Facts:
bibitrok π:klilutre, graka ρ:nobes, nisir, ladror, skatru Φ:358 β:rugim, fludrogre
bragrel π:tudak, nisir, skatru Φ:358
bramom Φ:358
bregom π:klilutre, drapam ρ:peklotrel, kiku, vuflek, mestin Φ:358 β:gikel
bregrum π:brezim, bragrel, vudes ρ:stigi Φ:358
brezim π:klilutre ρ:duskam, nisir, bupive Φ:358
brifler Φ:358
brigrer π:bregom, tudak Φ:823 β:fludrogre
brika π:stastos, tudak Φ:823
brotra Φ:358 β:duskam, fludrogre, fadum
bulun ρ:vuplam, trubik, nisir, stigi Φ:823
bupive Φ:358 β:seplen, fludrogre
butra π:plustunis, nukis Φ:823 β:rugim
daplum Φ:358 β:ziklus, seplen
dazekom ρ:nukim, daplum, flopleva Φ:358
dedur π:rasum, driplum Φ:823
desir π:treges, zoskin, klilutre Φ:358 β:gratriklum, supli
detrin π:genum Φ:823 β:fludrogre, supli, zosoklor
dide ρ:grerul, driplum, faflum Φ:823
dragril ρ:sipon Φ:358 β:driplum, genum, raflo, klofak
drapam π:plustunis Φ:358
drepas Φ:358
dribrel ρ:vivi, kubrabruk, skevaplok Φ:358
dridrus Φ:358
driplum π:mestin Φ:358 β:brigrer, fludrogre, skiner
druplebral ρ:bramom, grevok, sipon Φ:358
dubre Φ:823
dugram Φ:358 β:fludrogre
duskam π:rasum Φ:823 β:ligol, fludrogre, dugram
fadum Φ:358
faflum π:seplen, mugeka Φ:823 β:ziklus, kistos
fasem π:plustunis, tudak, bragrel ρ:grostum, tozur, tridru Φ:358
feflan ρ:radi, letram Φ:358 β:bupive
fezel π:plustunis, klilutre, drapam Φ:358 β:feflan
flabal Φ:358
flitrum Φ:358 β:dugram, faflum, pekli
flopleva π:detrin, traklek Φ:358
fludrogre ρ:stabre, sudim Φ:358
gagan Φ:358
genum π:butra, stastos, fezel, klilutre ρ:kluvuk, detrin, drepas Φ:823
gikel π:bragrel Φ:358 β:seplen, grostum, kistos, fadum
gisti Φ:358
graka π:plustunis, skatru ρ:desir Φ:823
granik π:graka ρ:stabre, seplen, fezel, traklek Φ:823
gratriklum π:brigrer Φ:823 β:kluvuk, fludrogre
grerul Φ:358 β:trigrom
grevok π:skatru Φ:358
gritris Φ:358 β:seplen, dugram
grostum Φ:358 β:pekli
kabadral Φ:823 β:zove
ketus ρ:gikel, neder, pafes Φ:358 β:plustunis, kiku
kiku Φ:823 β:rugim, sipon
kistos π:ladror Φ:823
klilutre π:tudak Φ:823
klofak ρ:trumak, bramom, zosoklor, rolum Φ:358
kluvuk Φ:358 β:seplen, pekli
kogozi ρ:vafe Φ:358 β:seplen
kubrabruk π:granik Φ:358
ladror π:nizi Φ:823
lebur ρ:pogus, dubre, klilutre, tudak, bragrel Φ:823
leklam ρ:zaskor Φ:358 β:pafes
letram Φ:358 β:supli
ligol π:riri, lotrer Φ:358
lotrer π:bragrel, drapam, graka ρ:gikel, rasum, riri, zosoklor Φ:358 β:gratriklum
mabi π:nukis, ketus Φ:358
malostak ρ:dedur, radi, kluvuk Φ:358 β:treges, grostum
maskiri ρ:zaskor Φ:823 β:safi
mebran ρ:flabal, brika Φ:823 β:seplen, steklipon
memar Φ:358
mestin π:bregom, brika Φ:358 β:seplen, plukedom, flopleva
mugeka ρ:flabal, rasum, gagan Φ:358 β:nizi, supli, klofak
neder Φ:823
nisir π:plustunis Φ:823 β:faflum
nizi π:rarel, mestin ρ:zoskin, drapam, kistos, drepas Φ:358 β:genum, dragril
nobes π:riri Φ:358 β:kistos
nodi π:tudak ρ:brifler, stigi Φ:823 β:kluvuk, raflo, dugram, flopleva
nukim π:klilutre Φ:358
nukis π:plustunis, skatru Φ:358
nuzer π:zoskin Φ:823
pafes Φ:358 β:vuplam, brotra
pekli Φ:823 β:fludrogre
peklotrel Φ:358
plukedom π:granik Φ:358 β:fludrogre
plustunis Φ:823
pogus Φ:823
puflel ρ:skeputris, trubik, drepas, traklek Φ:358 β:skiner, pekli
pufon ρ:vuplam, drepas, skatru, skuvan Φ:358 β:zaskor, kistos, pekli
pulum Φ:358
radi Φ:823
raflo Φ:823
ragetron Φ:358 β:fadum
rarel π:plustunis, skatru Φ:358
rasum π:plustunis, tudak Φ:823
rinom Φ:823 β:seplen, ligol, supli
riri π:nisir, sipon Φ:358
rolum Φ:358
rugim ρ:ziklus, desir, bragrel Φ:358 β:kluvuk, faflum
safi ρ:dubre, riri, nukim, kubrabruk Φ:358 β:supli
sastan ρ:pulum, ziklus, riri, brika, fezel, pekli Φ:358 β:duskam, stigi
seplen π:rasum Φ:358 β:pekli
setes π:plustunis ρ:radi, stabre, faflum, sudim, bupive Φ:358
sifaflol Φ:823 β:flitrum, gisti, fasem, traklek
sipon π:plustunis, brezim Φ:823 β:kluvuk, pekli
sistil π:plustunis, rarel Φ:358 β:sifaflol, fludrogre
skatru π:klilutre Φ:358
skeputris Φ:823
skevaplok Φ:358 β:gikel
skikom ρ:flabal, zoskin, skeputris, bragrel Φ:358 β:peklotrel, rugim
skiner π:vafe ρ:flabal, tudak, vudes, kistos, tridru Φ:358 β:gisti
skuvan Φ:823
stabre Φ:358
stanefel ρ:gisti, zaskor Φ:358 β:pekli
stastos π:plustunis, tudak Φ:358 β:seplen, sifaflol, pafes
steklipon Φ:823 β:pekli
stigi π:leklam Φ:358 β:flitrum, pekli
stokis π:drapam, sipon Φ:358
stonam π:plustunis, tudak Φ:358
sudim π:trumak Φ:358
supli π:tudak, nobes ρ:rinom, plustunis, flabal, kabadral Φ:358 β:fludrogre
tadidom π:klilutre Φ:823 β:fludrogre
tatu π:plustunis ρ:nukis, memar, nisir, sudim, dridrus Φ:358
tigude ρ:grerul, desir, driplum, grostum, nobes, faflum, vuflek, drepas Φ:358
tozur π:plustunis, stigi Φ:823
traklek π:gikel Φ:823 β:supli
treges π:brezim ρ:vivi, stonam, nobes, traklek Φ:358 β:sifaflol, steklipon, kistos, vono
tridru Φ:358 β:ligol, gisti, sipon, traklek
trigrom ρ:vafe, tudak, trubik Φ:358 β:brotra, vuflek
trubik π:nisir Φ:823
trumak π:plustunis Φ:823 β:ziklus, fludrogre
tudak π:plustunis Φ:823
vafe π:fezel, tudak Φ:358 β:fasem
vavu Φ:358
vivi π:genum, nisir, kistos Φ:823 β:feflan, fludrogre, vuflek
vono Φ:823 β:brigrer, fludrogre
vubram π:genum, trubik ρ:brifler, riri, pekli Φ:823
vudes Φ:358
vuflek Φ:358
vuplam Φ:823 β:fludrogre
zaklo ρ:pogus, vavu, rolum, kistos, vono Φ:823
zaskor Φ:823 β:rugim, fludrogre, gratriklum
zastar π:plustunis ρ:vuplam, stastos, vono Φ:358
zetru ρ:nisir Φ:823
ziklus Φ:358 β:seplen, fludrogre
zoskin π:stonam Φ:823
zosoklor Φ:358
zotu ρ:pulum, ziklus, bragrel Φ:358
zove ρ:dubre, skevaplok, mestin Φ:823 β:kistos, traklek

Known rows:
nodi: [ -7   6 -28  -2   4 -27 -10   4  13  21  -9  10 -37  -3   6  12 -21  -9
   2  -3 -23   0   9   1  18   0  13 -14]
tudak: [  8 -15  -4  -4   0 -25  -4  -9 -13  13  -8   9  28  -2  -6   9  13   1
   2  -8  14 -10  -7  -1   6   5 -11 -10]
fasem: [ 18   1  -4  -6  -5  -7  -2   2  24 -44  19  10  -2  -3   9  10  -4  -9
  -1  -6   7 -14  28  12 -13   3  -1 -19]
vavu: [ 10   0   9  -4   1 -10   0  -8 -31  -9  -6  -3  26   0   0   5  16  -9
  -6  -8  25  -9   3   5   7   2  -8  -7]
stanefel: [ -7  22 -17  -5   2  14 -10   7  -1 -23   3  -3 -11  -1  16  11  17   1
 -18   5  -5  -8   3  12 -10  -4   8 -25]
letram: [  3  13 -22 -12   5  -4   2  -7 -20  11  -4  -1 -11  -3   9   2   8  -4
   2  -4  16   4  23   8  -5  -7  -3   2]
pogus: [  7 -12  -7  -4   2 -25  -5  -9 -12  17  -9   6  31  -2  -7   9  18   2
   2  -6  13 -10  -7  -2   2   5 -13  -7]
vivi: [ -9  -4 -27  -3   2 -15  -7   1   1  32 -13  12 -15  -3   3   2 -18   9
  10   1   9   0   2   1   2  -4   0  11]
fludrogre: [ 35  -2 -11 -17  -3  -4   5  -4  33 -57  42   9   8  -9  21  17  23   4
  11  -7   1 -20  45  15 -46   7 -11 -19]
vuplam: [  7 -13 -26 -11   3 -10  -3  -3   9  23   7   6  -5  -8   6  10   5  11
   7   1  -9  -6   8   0 -12   2  -9   8]
memar: [ 10   0  11  -4   0  -9   1  -8 -33 -12  -6  -4  26  -1   1   5  15  -7
  -3  -9  21  -9   3   4   4   2  -9  -4]
zoskin: [  5 -14  -7  -2  -1 -23  -4  -9 -12  12  -8  14  28  -1  -6   9   3   5
   5 -10  18 -11  -6   1   5   4  -8  -4]
nukis: [ 10  -2  19  -5   2 -10  -1  -8 -36 -11  -6  -3  27  -2   1   6  31  -4
   5  -5  18  -3   1   9   5   1 -12  -2]
mabi: [ 12  -2  30  -2   6 -12  -2  -7 -31 -18  -4  -1  31  -4  -3   3  43   9
  10   1  23   6  -1  14   6   1 -15   0]
druplebral: [  9   7  11  -3   0 -17  -4  -1 -22 -31  -9   2  18   2   3  12  22 -21
   0  -9  11 -10   7   7   3   2  -4 -32]
lotrer: [  5   3 -13  -8   3  -7  -5   4  -2 -15   1   0 -21  -2   6   8  18 -20
  -1   1 -12  -1  21  12   3  -5  -1 -23]
zosoklor: [ 18   4 -16 -15   2  -4   4 -11  -3  -7  13   1   1  -5   9   5  16   4
  -4  -5  16  -5  29  11 -10  -1  -7   0]
drepas: [ 12  -1  10  -5   1 -11   1  -7 -33 -14 -11  -1  30   0   2   4  13  -9
   2  -9  29 -10   5   4  -4   0 -11  -6]
dragril: [  5  27 -22 -13   8 -22  -2  -3 -20  -5 -10   1 -19   0  12  11  19 -19
   9  -5   4   5  31  11  -2  -7   4 -29]

Rows:
No name comes twice in this set of rows, the named rows included.
[ 12  -8   9  -5  -1 -11  -1  -8 -27 -13  -5   2  25   1  -7   3  23  -7
  -7 -10  25  -5   5   8   8  -1 -13  -8]	bragrel
[ -3   5 -15  -5   1   5  -2   1  -6   3  -3   2 -21  -2   8  -2 -19  -4
  -4  -1  16  -1  18   7   2  -6   3  14]	sistil
[  7  -7 -32  -7  -1 -13  -3  -5  27  16   9  19  -8  -6   4   5 -27  17
  -1  -5  11  -9  14   4  -5   2   2   8]	gratriklum
[ -3  -3 -32  -4   2 -14  -5  -1  18  29  -1  13 -14  -5   3   3 -23  13
   4  -1  12  -2  12   2   0  -1   5  14]	tadidom
[ 11 -20 -23 -10   1 -11  -3  -7  12  14  13  20   3  -9   8  10  18  27
  16  -1   1  -4  10   8 -18   1 -16   8]	traklek
[ 12 -12  17  -9   3  -5  -1 -10 -52  -7  -4  -1  29  -2   2   9  59   0
   7  -6   9   0  -5  10   0  -2 -23  -9]	vudes
[  7  -1   7  -4   4 -37  -6  -1 -12  -1 -10   4  16  -4   9  23  17 -14
  19  -8 -22 -15  -5  -2   6  10   4 -21]	zetru
[ -6  -1  -2  -4   3   4  -6  12 -10  -9  -9   1 -25  -2  15   9   3 -21
   7   4 -18  -3  11   3  -9  -7  -5 -12]	pufon
[ 13   2 -15  -7  -6 -12  -2   0  24 -34  14  13 -18  -2   5   7 -13 -11
  -5  -8   9  -8  33  14   0  -1   2 -22]	skiner
[  4 -14  30  -7  14   2 -10   8 -44 -15  -1  -3   0  -7   8  15 107   1
  24  18 -33  18  -6  16 -12 -11 -34 -24]	ketus
[ -4 -20 -24  -4   3 -13 -12   9  14  12  -3  11 -21  -2  -2  12  12 -12
  -1   6 -25  -4   4   1  -2  -4 -12 -26]	mebran
[ 18 -17  -1 -10  -4  12   2  -3   8 -24  22   1  12  -7   7   5  11   9
 -11  -2  10 -14  16   8 -20   4 -13   4]	fadum

The same things again, as new rows of numbers:
Known rows:
skiner: [  2 -12   1   5  -8   9   9  20   6  -1   8  -8  -5  -4 -15  20  -9   8
  27  -5   0  10   1  -2  -8   6]
neder: [  1   7  -2  -4  -9  -9  -9  -6   1   2  -1   8   0  -3  -7 -18  10  -4
  -6  -8  -4   2  -5   1   5 -12]
druplebral: [ -2  -8   5   3  -4   8   7  14  -2   0   4  -5   3   3  -6  10 -12   0
   9   9  -2  -7   1   2  -6  13]
rarel: [ 2  0  0  1 10  6 -5 -8  0  7  0 -7  3  1 11  5 -1  6 -2 -3 -4  0 -6 -2
  2  0]
nizi: [  8 -29  19  27  -5  13  -8  10  19  26  10  -8  -1 -10 -10  -8 -18  -2
  14  -5   8  -8  -4   1 -15  33]
mugeka: [ 46 -34  14   9 -16 -20  43 -29  -4  29  -9  22  -2   2   0   5  10 -22
  -6  65  10  -4 -28  28 -45  55]
lebur: [  0  -3   1  -4 -23  -5   6  14  -3  -1   3   8  -4  -7 -24 -14  -3 -16
  10   0  -8  -5   5   6  -3  -1]
stonam: [ 1 -1 -1  4 11  5 -5 -7  2  6 -1 -7  1  4  8  8  0  9  2 -5 -3  1 -6 -3
  2  1]
grostum: [ 2  7 -1  0 13  2  1 -8 -2  2  2 -2  7  5 11  8 -5  8 -1 -1 -1  0 -5 -2
  3 -1]
dridrus: [ 2  3  1  2 11  6 -7 -8  4  5  1 -6  2  2 11  5 -1  5 -4  2  0  0 -7 -3
  2  1]
seplen: [ 24   1   4  -3   3  -7  15 -25  -4  13  -7  15  12  16   6  17  11   6
 -10  27   3  11 -28  10 -14  17]
mebran: [ -3  -4 -12  -7 -11 -16  23   7 -11 -17  -9  10 -14 -12 -16 -12   3 -19
   8   7  -1  -1  23   5 -11  -7]
kiku: [  2   9  -2 -12 -33  -2  -9  -9  -1  -1   1   8 -15  10   8   6  19 -10
  -8 -10 -13 -15   0  20  34 -26]
plukedom: [-15  15   1  -9  -2  10  -9 -13  21 -29  45  15  12 -15  22  -4 -33  11
  15  33  45  20 -11  -2  20  -7]
grerul: [ -8  29 -13 -18  44 -13  21   0 -22 -21 -12   7  33  12  -5   5 -15  20
  -7   5  -5  16   5 -20 -17  -9]
graka: [ -5   1   3  -3 -22  -7   6  14   3  -6   7  16   3  -5 -20 -16 -10 -13
   7  -1   6  -4  10   7   3  -2]
peklotrel: [  6  16  10 -11 -26  28 -22  -4   1  16  19  -6   5  20  11  35   1   8
   2  -8 -27 -24 -29  18  43 -14]
dedur: [  7   5  -4  -1 -16 -14  -6  -7   7   1  -6  14  -4   2 -13  -5  19   4
  -5 -11   8  17 -11   1   3 -11]
mabi: [  0 -10   0  -2  13  16  -6 -10  -1   4   8   5  12 -10  17  -8 -20  12
 -12   0 -12 -12   7  -3   9  -5]

Rows:
No name comes twice in this set of rows, the named rows included.
[ -2   1 -11  -3   3 -22   8 -12  -6 -10 -15   9 -15 -10   6 -19  18 -13
 -10   0   7   3  18  -1  -1 -15]	kabadral
[  3  -5   0   1 -11   8  17  11  -6   2   9  -2  -4   8  -2  24 -12  -7
  19   4 -10 -16   8  12   6   3]	rugim
[ 10  -4  15  11   0  19 -26  -8  17  28  18  -9  10  -5   1  -6 -10  10
   9  -7  -6  -1 -32  -4   0  13]	zosoklor
[-27 -20  -4   9  -8  -4  23  18 -19 -16 -10  -3   2  10  28   8   6 -10
   2  18  -1   4  19 -11 -14   8]	stanefel
[ -1   1  16   9  -7  16  -9  22   6  11  11  -3  22  12 -17  12 -22   6
   2  -3  -3 -10 -12   4   1  21]	fludrogre
[ -3   2 -15  -9  -7 -14   8 -11 -11 -13 -12   9 -20   1  13  -6  21 -12
 -16  -3   0 -11  24   8  19 -24]	butra
[  4  -3   7   6  -1  21 -24   0  12  18  12  -8  12   0  -5   8  -8  23
   6 -19 -13   6 -22  -7   5   0]	flopleva
[ -1  30   7 -11  15  11 -13   4  -4   9  14   2  38  12 -16   1 -23  25
   1  -7 -19   9 -32 -14  -6  -1]	vuflek
[ -2  -7   9   1   1  13  -8  23   0  -9  -7 -12   1   0  -8  13 -10   3
 -10   6   0  -9   5   4  -8  16]	brezim
[  0   3  10   6  -4  16 -20  -2   5  21  14  -5  16   4   6   0  -6  11
   4  -3 -13   1 -29  -7   5   6]	gisti
[ -4  -6   3   7   1  10   7  17  -1  -2   0  -5   6   5  -9  13 -14   4
   5  -2  -3  -5   5   2  -6  12]	treges

Now the same things, written a new way:
Known rows:
bregrum: [  1  16  -3  10 -13 -24 -13  15   6  12  -7  36   1]
dridrus: [ -3 -15 -29  -5   3   3  -5  -3  -4  17   4   7 -12]
vafe: [20 -3 12 20  3 -5 -9 18 -4 -9 12  5  2]
fasem: [  6  19   6  21  -3 -23 -12  19  -2   9   1  36   1]
vivi: [-13  -5  44   9 -22 -14   3  -1 -20 -11 -15  12  18]
safi: [-24  -5  -2 -21 -22  37   5  25   6 -23  45 -14  11]
supli: [-11  21  44   6 -51  -1  -4  -5 -45 -33   7  -3  32]
maskiri: [ -9  10   2 -61  20  11 -28  -8  24  22  18  -9  33]
nukim: [ 10   7   2  19  -4 -24 -15  29  -5   9 -10   3  -6]
riri: [ 10   0  -4  16   0 -24 -21  17   1   0  -8   0 -10]
sipon: [ 18   7  25  44  31  14  -1 -17  46 -16 -40  -6  22]
pekli: [ 16  -1  21  -8 -21  15  36 -49 -15   9 -49 -26  21]
sastan: [ -3   8 -20  -6 -10  16  12   1   7   6   3  -5   4]
flitrum: [ 30   1 -15   1   0  30  21 -11  27  17 -12  -7  13]
brotra: [ -6   5  -4 -13 -29  20   7 -23 -24  -8  -2 -11  11]
bulun: [-30  -3 -17 -21   8  -4  16  -9   7  10  -1   8 -18]
gratriklum: [ -5   7  44   2 -17  -7  13 -22 -28 -21 -13   1  21]
skuvan: [-25 -17  -8 -14  14  -5   9  -5   1  14  -3   6 -17]
gagan: [ -6   1 -25  -5   2   7  -7   7  -7  17  -3  -3 -16]

Rows:
No name comes twice in this set of rows, the named rows included.
[ 29  -4  17  24   3   6  -8  13   8 -19  16  -6  12]	stastos
[ -2   2  47   9   6  -6  15 -23 -47 -14  -3   2  12]	duskam
[ -5 -13  25  14 -20  13 -16  33   3 -16  26  10  21]	desir
[ -6   1  -8  -2 -12  29  -2  17  -9   2   4 -24   6]	pafes
[  1  11  29  11  10 -13  15   6   6 -12   3  14   6]	nodi
[ -9  11  50   3 -27 -27  10 -38 -44 -27 -26  -3  18]	brigrer
[ 49  -4 -16  14  11  36  28 -11  28  31 -19  -8  17]	grostum
[ 72   8  18  38  38  33  33 -10  10  14  -2 -11  20]	seplen
[-14 -27  -6 -16  -7  39  -2   2   3 -15  48  -4  12]	letram
[ 31  22  -5 -39  17  -6 -48  -2  15  11  24 -13  29]	leklam
[ -7  -5  20  15  37 -14   8   1 -23  11   6  25  -6]	dedur
[ 19  -3  -5  16   8 -27 -20   1  -1  -6  -2  13 -13]	nukis
[-25 -13  26 -22 -32   2  16 -45 -36 -11 -24 -17  11]	vuplam
[-31  22 -25  15   6  40 -10 -12  15 -17   5  -1  13]	dragril

